Below is a small trained network, with its code and all its weights. Each question gives an input and a class and asks what happens when units are switched off, that is, made to give their printed mean instead of their output.

import numpy as np


def w(rows, s, z=0):
    codes = np.array(rows[::2]) - 128.0
    scale = np.full(codes.shape[1], s)
    scale[-1] = z or s
    return codes * scale


def norm(h):
    return h / np.sqrt((h * h).mean(-1, keepdims=True) + 1e-5)


def f(y):
    return np.maximum(y, 0)


def log_softmax(a):
    a = a - a.max(-1, keepdims=True)
    return a - np.log(np.exp(a).sum(-1, keepdims=True))


def net(x, mask):
    res = np.array(x, float).reshape(1, 2) / 4 @ E
    u = 0
    for l in range(3):
        y = f(norm(res) @ A[l][:, :-1].T + A[l][:, -1])
        res = res + np.where(mask[u : u + 5], y, B[l][:, -1]) @ B[l][:, :-1]
        u += 5
    return log_softmax(norm(res)[-1] @ U[:, :-1].T + U[:, -1])


A, B = {}, {}
E = w([
[103,112,60,204,197,45,167,232,173,240,46],'x0',
[36,164,38,254,28,114,18,174,249,60,235],'x1',
],0.0044)
A[0] = w([
[153,113,144,121,153,121,155,129,92,155,104,164],'0.n1',
[168,132,200,118,125,142,180,79,121,130,116,220],'0.n2',
[181,120,74,128,183,100,68,178,90,96,80,22],'0.n3',
[83,111,40,99,163,116,128,165,98,163,69,93],'0.n4',
[92,85,68,1,170,138,63,98,86,10,102,1],'0.n5',
],0.0057,0.00094)
B[0] = w([
[3,140,40,165,60,109,125,117,215,112,154,224],'0.n1',
[52,141,39,129,48,110,90,117,196,97,179,252],'0.n2',
[192,143,155,148,80,76,132,106,177,140,157,171],'0.n3',
[154,174,219,240,103,162,143,122,154,123,181,226],'0.n4',
[164,161,229,244,99,118,174,124,178,168,161,231],'0.n5',
],0.0033,0.0047)
A[1] = w([
[108,97,139,1,146,127,238,62,75,197,66,4],'1.n1',
[181,98,111,15,240,141,120,138,19,114,35,101],'1.n2',
[171,155,194,130,149,124,216,84,136,164,76,33],'1.n3',
[210,116,107,15,241,106,92,143,46,96,60,75],'1.n4',
[120,167,160,217,71,108,155,101,198,131,174,167],'1.n5',
],0.0069,0.0024)
B[1] = w([
[5,116,60,177,91,191,33,205,184,87,184,182],'1.n1',
[15,80,80,104,46,162,117,150,162,162,145,143],'1.n2',
[86,107,89,189,75,144,35,199,195,115,222,167],'1.n3',
[16,81,169,114,60,254,123,155,180,163,164,134],'1.n4',
[80,74,77,23,149,160,119,137,77,136,100,254],'1.n5',
],0.0042,0.013)
A[2] = w([
[153,125,165,185,191,90,215,179,139,245,47,72],'2.n1',
[126,65,131,6,181,168,158,143,48,182,57,194],'2.n2',
[150,130,194,102,103,152,164,68,100,124,140,23],'2.n3',
[178,60,234,67,110,187,159,147,90,223,146,184],'2.n4',
[187,152,250,108,116,193,150,62,104,89,150,2],'2.n5',
],0.014,0.00056)
B[2] = w([
[239,62,161,15,138,121,96,114,63,145,198,209],'2.n1',
[105,196,157,164,200,151,177,115,122,110,110,254],'2.n2',
[208,105,95,97,152,84,56,150,98,102,172,197],'2.n3',
[91,126,112,104,63,160,101,92,123,81,144,179],'2.n4',
[200,64,140,98,195,76,168,189,111,253,113,226],'2.n5',
],0.011,0.0082)
U = w([
[36,101,64,161,43,159,67,169,205,113,169,193],'0',
[250,62,134,40,163,97,108,153,73,186,168,168],'1',
[94,217,148,154,202,168,195,96,111,94,77,204],'2',
[215,140,162,192,15,70,163,85,160,127,22,2],'3',
[184,137,155,169,30,97,162,95,139,134,38,33],'4',
[182,137,157,174,55,77,148,110,145,128,24,41],'5',
[190,139,161,165,19,71,153,91,149,129,2,27],'6',
[196,132,139,166,63,93,155,63,151,133,49,17],'7',
],0.0094,0.0044)

Each question gives the input, the list of numbers given to net, and the class t.
The units are the neurons (one row each of A and B). Each row of codes is followed by its name. A weight is (code - 128) times the scale printed after its matrix; where a second scale follows, it is the last column's (A, B and U).
mask holds one flag per neuron, layer by layer. A switched-off neuron (its flag False) gives its mean, the last column of its row in B, instead of its output. The means were averaged over made-up inputs and are rounded, as every weight is.
A unit's drop is (log p(t) with every unit on - log p(t) with that unit switched off) / (log p(t) with every unit on - log p(t) with every unit switched off).
most important unit: the unit with the biggest drop
top k neurons: the k neurons with the biggest drops, biggest first
k most important neurons of layer l: the k neurons of layer l with the biggest drops, biggest first
drop when u is switched off: that unit's drop, to one decimal
input [2,-1], class 2: most important unit -> 1.n5
input [-8,7], class 1: top 4 neurons -> (1.n1; 1.n3; 0.n1; 0.n2)
input [-5,-5], class 0: 2 most important neurons of layer 1 -> (1.n1; 1.n3)
input [-2,0], class 2: top 2 neurons -> (1.n5; 2.n2)
input [6,5], class 1: top 4 neurons -> (1.n1; 0.n2; 1.n3; 0.n1)
input [6,-7], class 0: top 2 neurons -> (1.n1; 1.n3)
input [-2,-3], class 2: top 2 neurons -> (0.n2; 2.n2)
input [8,5], class 1: top 2 neurons -> (2.n1; 1.n1)
input [-3,-2], class 2: top 2 neurons -> (1.n5; 2.n2)
input [6,-8], class 0: drop when 1.n1 is switched off -> 0.3
input [3,-4], class 0: drop when 1.n3 is switched off -> 0.1
input [0,2], class 2: drop when 1.n3 is switched off -> 0.0
